(in the rows, 128 means zero)
Each row of numbers stands for one object and depends on some of the facts below. Use the named rows to name the rest.

How the objects are related:
{badrutrek} ρ flosin
{betrapal, flutem, meze, natar, nuskel, peve, pibre, tatri, traskos} ρ miklugri
{bobu, stabre} ρ vabrer
{bodrin, plalor} ρ tetrin
{branufle, grapli, tustuplar} ρ brano
{braskas, kedro} ρ flekek
{briklan, fuden, klazumil, popeflon, rotros, siplun, sokler, veflam, zufo} ρ taklam
{brodrim, bugro, ladros, nobri} ρ sadrobis
{brotrur, dreferun, stifum, vegok} ρ dreton
{buflaskon, fekinem, klidal, trara} ρ skugi
{bukle, dolu, flostilo, lupli, pliru, plugro, skesem, skores, skotre, sotrom, tefus} ρ trafuplal
{deskudu, floplu, grofluk, togi, vigok} ρ driklem
{didel, mafletu, ropi} ρ bekastos
{dotretin, dusu, flitan, madril, resko} ρ stibal
{drifu, kubade, mabeflim} ρ vodris
{dritrigas, stenul} ρ plestavil
{drodas, klevegan} ρ brebipom
{flesir, klisos, vesir} ρ givo
{flubagrik, skilus} ρ skolumar
{fogral, klasi, kludran} ρ triflifis
{geflim} ρ marokli
{grakledril, komeza, plestegil, trumum} ρ stetol
{grotu, ridrir, risker, steplitra, trasto, trevas, zivam} ρ klarel
{kadren, nupok, viklek} ρ griskas
{klesker, madim, tiklor} ρ matil
{lamuk, masis, namobe, skipim} ρ getras
{liflal, tini} ρ poskal
{lupum, stepun, sugebrom, togizo, trerem, tufu} ρ fludis
{midomas, trakla} ρ klopek
{pustum} ρ nepir
{ribropluk, skaplir} ρ flasuna
{sesos} ρ sovak
{stotregro, tripo} ρ plavar
{tigre, traza} ρ drutal
{zisar} ρ skigan
badrutrek λ: sokler, skores
branufle λ: midomas, deskudu, plalor, ladros, klesker, sadrobis
brebipom λ: trara, stetol
buflaskon λ: vesir, matil, floplu, ribropluk, flostilo
bukle λ: rotros, matil, dolu, flasuna
dotretin λ: vabrer, tatri, klevegan
dreton λ: klopek, tetrin, bekastos
drodas λ: pustum, pliru
drutal λ: tini, flostilo
fekinem λ: braskas, betrapal, stabre, dreferun
flitan λ: trara, pustum
fludis λ: pustum, pibre, traskos
grapli λ: vodris, klesker, vabrer, mabeflim
grofluk λ: plestavil, brano
klarel λ: trasto, zivam, fogral, stetol
klazumil λ: vabrer, grotu
liflal λ: resko, grotu, risker, lupum, skigan
lupli λ: togizo, fogral
madim λ: tetrin, midomas, klesker, klasi
madril λ: sadrobis
masis λ: zisar, klesker, tustuplar, tripo, nupok, mabeflim
nepir λ: betrapal, fogral, vegok
plugro λ: bobu, drifu, flubagrik
popeflon λ: klopek
ridrir λ: tefus, bekastos, ladros
sesos λ: sokler, pibre, resko, fogral
skaplir λ: drifu, vabrer, miklugri, skipim
skesem λ: vesir, midomas, geflim, trevas, sadrobis
skotre λ: plestavil, stiri, steplitra
skugi λ: veflam, tetrin, vegok, flasuna
sotrom λ: sokler, flesir
sovak λ: tustuplar
stenul λ: komeza, bugro, tripo
stifum λ: ropi, flostilo, namobe
stotregro λ: tustuplar
taklam λ: sugebrom, togizo, tatri
tigre λ: sokler
togi λ: trasto, zivam
trafuplal λ: stiri, tripo, sadrobis
trakla λ: siplun, skigan, kadren
{betrapal} Ω peve
{bobu} Ω stabre
{bukle} Ω sotrom
{dreferun} Ω stifum
{drodas} Ω klevegan
{fekinem} Ω klidal
{floplu} Ω vigok
{flostilo} Ω lupli
{fogral, kludran} Ω klasi
{fuden} Ω siplun
{kadren} Ω viklek
{klasi} Ω kludran
{ladros} Ω brodrim
{liflal} Ω tini
{mabeflim} Ω kubade
{madim} Ω klesker
{namobe} Ω masis
{natar, peve} Ω meze
{natar} Ω traskos
{nobri} Ω ladros
{pliru, skesem} Ω flostilo
{popeflon} Ω klazumil
{risker} Ω trevas
{ropi} Ω mafletu
{siplun, sokler} Ω fuden
{skaplir} Ω ribropluk
{sokler} Ω briklan
{sotrom} Ω bukle
{stenul} Ω dritrigas
{stepun} Ω trerem
{tatri} Ω natar
{tatri} Ω nuskel
{tigre} Ω traza
{tiklor} Ω madim
{togi} Ω grofluk
{togizo} Ω lupum
{trara} Ω fekinem
{traskos} Ω betrapal
{traskos} Ω tatri
{trevas} Ω grotu
{vegok} Ω brotrur
{vigok} Ω floplu
{vigok} Ω deskudu

Named rows:
[134 139 138 125 115 123 120 141 131 137 127  88 119 124 100 134 123 131
 132 120 112 133 131 109 147 138 135 125 123 130 130 125 107 135] : plalor
[181 105 129 119 109 168 102 131 106 128 137 188 162 150 135 142 135 164
 152 132 147 183  78 165 158 148  51 118 114 202 135  93 136 123] : lupli
[135 126 132 123 119 137 139 138 121 120 132 124 133 129 135 118 130 130
 136 118 116 149 140 120 129 113 131 131 117 123 141 132 117 120] : braskas
[163 150  73 145 116 132  53 149 128 147 119 172  86  91 142 129 100 118
  75 130 140 130 157 158 159 134 125 136 102  88 181 175  70 124] : meze
[130 144 152 114 118 110 131 132 142 121 114 131 136 151 121 109 143 113
 116 136 126 134 136 136 151 140 136 111 127 104 150 105 117 141] : skipim
[130 146 125 132 117 127 126 120 124 129 118  99 123 131 107 137 120 146
 137 120 117 130 129 109 133 120 137 118 124 124 136 130 122 129] : geflim
[ 97 164 105  93 140 146 106 109  85  35 189 115 170 119 114  82  83 130
 140  91 143 114 101 106 149 155 162 208 153 140 149 128 149 151] : popeflon
[174 111 109 126 114 131 110 128 108 139 116 188 158 168 141 174 136 143
 151 128 136 197  74 172 150 143  59 121 119 221 134 119 155 129] : sotrom
[133 149 131 132 119 135 133 100 123 110 103 130 126 138 120 129 127 159
 137 128 125 118 132 117 131 106 121 111 118  97 148 130 116 129] : tini
[118 133 136 112 121 113 114 141 133 137 119  94 124 129 104 134 132 125
 122 126 109 135 136 119 145 143 135 125 127 135 136 120 115 134] : zisar
[138 152 140 132 112 129 122 130 130 139 130  79 124 125  95 137 121 143
 130 111 110 148 144 104 145 126 141 123 126 125 135 130 110 134] : midomas
[167 136  94 152 111 146 103 131 103 132 108 152 154 137  98 179 109 165
 166 116 161 184  39 159 161 170 100 110 113 206 109  94 155 151] : skesem
[121 129 121 120 128 129 137 138 124 118 110 128 128 138 127 127 133 134
 140 132 122 127 128 130 136 126 134 130 115 119 137 129 122 129] : trumum
[114 124 118 113 133 119 120 152 131 124 118 120 116 126 111 144 132 121
 142 138 124 115 119 121 149 147 133 134 124 134 124 128 120 134] : stotregro
[137 122 120 121 127 128 135 128 120 122 109 132 119 157 128 139 142 129
 136 140 106 114 139 122 134 125 119 128 125 120 144 135 111 132] : brotrur
[118  98 105 107 138 131 144 164 111 115 120 140 124 135 144 136 141 129
 150 142 125 128 119 125 129 119 128 144 104 132 131 141 125 123] : flitan
[133 119 123 113 132 143 130 125 122 117 110 131 117 147 128 133 141 133
 132 143 115 114 138 117 133 131 120 125 116 117 140 124 103 123] : klidal
[138 133 166 177 122 134 134 101 157 176 179  96 124  91 127 116 120 134
 115 117 130 114 152 115  97 110 136 115 174 138  81 125 142 119] : tetrin
[111 115 139 154 142 122 136 104 153 158 142 130 125  99 147 129 127 119
 114 141 138  87 137 132  83 117 126 119 169 138  84 117 152 121] : triflifis
[116 129 125 116 123 127 146 144 125 118 106 125 127 142 128 133 138 128
 147 136 120 127 129 119 138 119 138 127 109 115 140 131 116 130] : tufu

Name these rows:
No name comes twice in this set of rows, the named rows included.
[114  99 155 154 140 129 147 113 144 161 161 125 133  89 166 115 128 125
 106 123 128 118 157 126  76 100 118 129 162 143  90 121 143 104] : stetol
[132 128 146 114 118 122 146 151 134 120 122 125 130 149 129 110 148 116
 130 130 114 146 137 123 140 119 131 117 116 112 152 116 117 124] : sugebrom
[132 136 160 108 120 117 122 131 142 123 127 136 137 149 118 106 139 115
 120 137 117 123 140 130 153 122 112 118 123 106 154 120 110 135] : klevegan
[116 123 167 149 132 113 132 106 167 174 156 112 126 100 126 116 128 110
 103 135 136  91 146 129 109 140 133 112 173 137  86 108 142 128] : vodris
[111 116 168 145 142 113 140  94 160 165 147 135 137 103 159 111 136 112
  86 134 135 105 152 144  86 120 125 118 168 133  97 110 153 110] : skigan
[140  90 135 162 146 143 144 137 147 148 190 146 122  96 159 115 131 120
 142 143 155  89 126 138  92 119 119 139 168 142  67 140 158 117] : nepir
[ 97 154 125  62 143 140  89  99 107  32 183 148 169 141 114  61 106 112
 125 122 140  74 120 120 169 178 126 202 157 125 167 113 134 155] : klazumil
[129 172 127  96 142 153 117  86  92  51 206 111 140 148 101 105 111 143
 128  83 121 136 142 107 137 145 148 196 155 135 160 155 147 144] : veflam
[114  84 130 151 147 131 141 130 142 153 158 151 122  96 170 130 126 116
 132 143 146  89 127 134  84 121 114 139 161 147  77 137 158 103] : brebipom
[116 115 115 109 138 110 139 172 133 106 129 159 130 140 135 116 138 108
 148 138 156 130 103 153 140 142 142 138 116 114 131 119 141 130] : liflal
[110 132 157 155 124 119 122  91 160 179 147  78 123  85 118 134 113 134
 105 121 116 101 146 105  88 119 135 111 170 144  83 117 141 123] : sadrobis

The same objects again, as new rows of numbers:
Known rows:
[ 81 171  96 147 117 152 104  75 173 193 166 199  65 143  78  72 105  81
 141 151  98  77  64 154 120  85 178  66  67  78 156 122 124 128 156 162
 114 137 155 192 172 161 110 145 103 140] : flostilo
[132 115 141 114 133 134 154 125 100 107 124 116 155 105 138 131 123 111
 149 130 127 113 150 113 117 126 128 126 116 136 138 102 125 145 131 127
 160 145 139 119  96 136 133 139 132 130] : kedro
[115 154 116 103  91 138 138 105  91 162 138 117 132  89 169 168  92 128
  86 122 127 179 148  84 126 111 123 171 137 170  99 163  92  91  87 115
 120  99 115 102 108 102 154  73 155  92] : flekek
[131 115 141 114 132 134 154 125  99 107 122 115 154 104 139 130 122 111
 148 130 127 112 152 113 117 127 128 125 116 135 137 105 125 144 130 126
 160 146 138 120  99 137 133 142 132 129] : skilus
[129 113 111  96 130 143  77 122 145 139  87 103  99 155 169 170 159 164
  77  91 110 182 133 121 151 152 110 170 165 136 118 176  97  88  75 145
  83  80  65 111 155  90 105  74 156 111] : skugi
[136 153  99 177 143 142  82 157 176 131 128 120  87 185  78  83 172 164
 121 137 139 119 115 176 149 136 113 116 165  96 135 155 166 133 151 150
  86 109 130 159 171 103  95 159 138 139] : fekinem
[142 153 193 190 139 103 110 102 176 116 178 169  54  84  77 176 168 144
 173  94 137 147 130 178 153 163 164  67  77 121  79 144 174  90 173  70
  80  82 163 148  71 188 160 116  57 153] : betrapal
[101 168 116 168 135 145 140 149 169 146 172 136 116 143  78  80 169 142
 152 168 155 102 156 169 115 108 130  87 147 137 118 130 151 134 156 137
 129 109 156 146 165 116 124 148 122 140] : vegok
[109 170 104 170 134 147 151 162 168 114 165 118 122 149  79  79 170 140
 163 180 152  91 157 171 105 107 122  86 157 132 132 128 153 130 155 129
 138  91 148 158 166 115 113 159 122 144] : togizo
[143  89  97 182 144 148  71 161 174 151  97 117  91 187  76  75 172 161
  92 100 134 153  68 164 151 170 124 161 170  87 123 179 118 149 170 160
  78 149 148 139 170 134 105 166 127 144] : madim
[163  82 193 158 139  68 131  90 171  97 135 126  77  83  87 179 110 120
 173  87 114 162 141 177 152 171 157  71  71 113  89 116 148 107 172  67
 118 136 161 116  66 188 162 126  67 147] : meze
[119 152 101 106  90 142 148 110  95 135 124 110 135  88 167 167  87 127
  85 137 121 178 109  81 130 111 126 170 148 171 100 174  87  86 103 108
 110  98 115 101  97 125 158  75 156  95] : vodris
[114  72 188 110 136 149  73 114  75 197  98 138 127 134 134  89  91 108
  77  85 153 186 142  70 126 175 126 171 160 169  86 173  80 143 107 159
 100 160 153  93 119  91 187  72  88 123] : sadrobis
[136 110 135 118 131 133 157 131  98 106 126 115 153 106 128 122 136 107
 153 134 126 107 153 116 114 128 124 124 125 134 143 104 125 148 132 125
 162 145 138 119 102 135 133 149 130 129] : brodrim
[157  70 172 120 147 147  69 145 113 148  83 108 144 186  98  86 154 141
  82  84 121 177  79  84 150 179 118 169 165  81 138 149  85 162 149 161
  88 163 131 111 134 114 120 158  91 152] : branufle
[134 161 133 108 121 132 110  73 114 154  98 193 135 108 161 111  69  67
 149 140  94  78  66  82 127 100 161  70  67  88 171  87 116 130  89 163
 173 161 146 191 159 160 100 135  73 145] : skores
[116 154 118 104  90 138 137 108  91 159 137 115 134  89 168 168  94 128
  85 123 130 180 148  83 127 111 127 171 139 171  98 161  91  93  90 116
 122  99 117 102 109 101 153  72 153  93] : triflifis
[104 149 118  97 101 146 128 107 100 160 119 110 124  91 168 164 103 141
  82 108 123 182 145  84 130 122 130 168 149 169 100 171  86  89  88 122
 110  89 102 104 111 103 158  73 155 104] : klopek
[117 159 109 103  88 140 139 104 100 147 128 112 130  86 170 167  91 138
  84 127 124 179 132  84 131 108 124 168 143 172 101 170  90  86  87 111
 116  93 109 103 106 107 153  72 156  97] : skigan
[159  78 129 114 144 132  89 146 142 100  84 105 147 181 127 132 168 154
 113  96 113 142 134 153 149 165 106 158 156  82 155 117 141 146 110 149
 115 139  86 135 147 107  95 160 134 140] : grofluk

Name these rows:
No name comes twice in this set of rows, the named rows included.
[ 87 169 119 151 133 148 144 150 173 163 181 138  99 145  79  79 172 151
 153 157 152 111 167 176 109  96 144  73 136 125 109 115 170 133 150 144
 126  82 149 148 169 100 114 141 130 131] : trara
[142 165  95 186 136 147 157 173 143 105 163 111 139 165  76  75 172  93
 173 187 155  86 154 153  76 124 104 133 168 140 147 134 142 142 165 129
 148 102 157 163 168 117 113 173  76 140] : risker
[112 107  96  93 140 147  84  74 166 112  84 137  98 172 155 119  82  94
 113 105  85  79  65 117 150 119 169  72  69  71 174 103 115 110  97 164
 119 142  81 193 167 168  91 146 138 152] : plugro
[158  69 187 123 146 146  67 148 100 171  83 111 146 188  96  80 165 140
  81  84 135 181 120  82 148 179 106 169 165  83 143 131  85 166 132 160
 100 163 133 114 148  96 123 156  66 154] : madril
[147 102 103 179 143 140  73 154 173 150 117 133  98 186  76  84 171 154
 103 112 136 154  84 171 150 153 118 159 160  93 115 157 165 145 162 156
  80 148 150 141 169 110  93 166 117 131] : stenul
[137 150 189 105 108  78 118  86 172 129 164 104  61  83 144 177  68 158
 124  86 134 182 135 173 151 143 133 157  80 167  77 183  85  76 149  64
 109 139 147  99  68 189 168  78 157 110] : miklugri
[113 121 147 103 104 144 105 104  84 188 129 126 128  93 164 155  88 126
  79  94 134 183 147  75 129 138 128 171 140 172  91 165  85 103  92 139
 110 125 131  97 114  96 168  71 147  95] : stiri
[167  72 116 125 146 142 100 171  99  93  83 104 152 184  94  91 172 124
 129 111 112 130 156 122 130 172  89 169 169  80 168 116 123 151 110 150
 139 125  80 149 155  98  94 171  91 148] : ridrir
[167  73  90 122 144 137 117 154 163  92  83 102 147 171 127 153 147 153
 114 128  89 114  63 128 154 164 117 171 168  74 159 177 103 124 166 133
  80 139  82 126  96 184  97 168 159 145] : grapli
[143 161  88 175 142 146 112 161 174  93  84 103  97 178  82  94 169 165
 124 179 111  90  65 171 152 143 118 144 171  85 155 185 105 102 169 127
  76  97 114 163 161 183 100 162 155 158] : skaplir
[104 153 110 140 143 147  79 151 176 142 127 120  75 186  82  92 171 165
 110 113 135 145 160 177 149 125 125  96 155  82 125 132 175 124 123 154
  85  79 102 162 171  90  90 144 143 137] : drodas
[113 159 114 182 135 147 125 152 165 171 173 145 118 148  76  75 165 130
 141 155 158 108 114 153 116 134 133 108 157 147 111 153 121 149 169 144
 111 143 161 137 164 133 148 156 102 140] : ladros
[128  78 170 117 142 144 124 130  88 141 102 119 153 126 116  94 115 104
 112  94 135 146 133  82 117 165 132 150 134 128 129 118  89 158 145 148
 149 160 151 110  96 136 159 139 101 141] : midomas
[168 143 152 152 131  87 137 115  94 103 111 124 157 110 151 141 101 109
 153 150 143  96 139 105 131 139  98 148 121 158 154 100 128 149 112 113
 170 159 147 131 106 126 122 144 102 133] : flesir
[110  81 130  93 142 149  72  76 156 166  81 166  93 179 144  99  82  87
  94  87  86  80  65 101 148 143 170  74  67  71 171  93 115 132  90 163
 119 156  94 191 169 135  91 147  95 148] : skotre

Now the same objects, written a new way:
Some rows with their names:
[142 224 100 130 196 118 108  99 186 121 139 116 149 128] : traskos
[112  50 184   7  86 146 134  79 167 136 169 172 159  93] : sokler
[149 135 144 137 132 113 128 134  92 131 141 112 120 138] : trevas
[179 114 119 116 158 137 153 169 118 127 131 128 100 111] : bukle
[134 143 142 134 140 125 106 112 119 135 123 134 121 118] : dreferun
[128 118 103 128 133 115 105 125 115 126 131 122 131 128] : floplu
[100 131 170 128 127 145 152 151 125 155 121 141 125 161] : vodris
[147  97  75 117  38 139 119 114 151  82 143 122 134 128] : klazumil
[104 122 170 133 122 136 145 146 131 143 107 159 128 161] : stetol
[113 116 108 136 143 118 103 114 118 110 125 132 150 119] : bugro
[152 131 152 137 126 106 113 138 119 120 129 134 137 133] : trasto
[143 143 130 123 129 124 120 128 119 131 136 128 126 131] : skilus
[ 85 107 156 135 129 143 132 131 133 143 102 148 140 147] : skigan
[152 130 143 131 123 114 118 125 105 135 132 119 127 127] : steplitra
[ 79 100 126 154 131 140 130 110 127 145  93 141 131 136] : tetrin
[ 72  98 131 146 138 142 144 118 122 139 106 144 141 145] : stiri
[127 133 127 125 138 120 117 130 120 117 135 131 139 130] : trumum
[151 125 122 126 105 115 156 150 127 121 150 106 111 138] : stifum
[136 124 113 119 122 118 122 134 119 126 140 122 132 137] : mafletu
[ 81 105 153 141 128 142 129 123 132 148  98 148 133 142] : driklem

Rows to name:
No name comes twice in this set of rows, the named rows included.
[121  82 109 149 153 160 189 144 101 153 105 120  98 121] : trafuplal
[148 154 201 129 134 123 122 126 140 124 131 164 120 128] : fogral

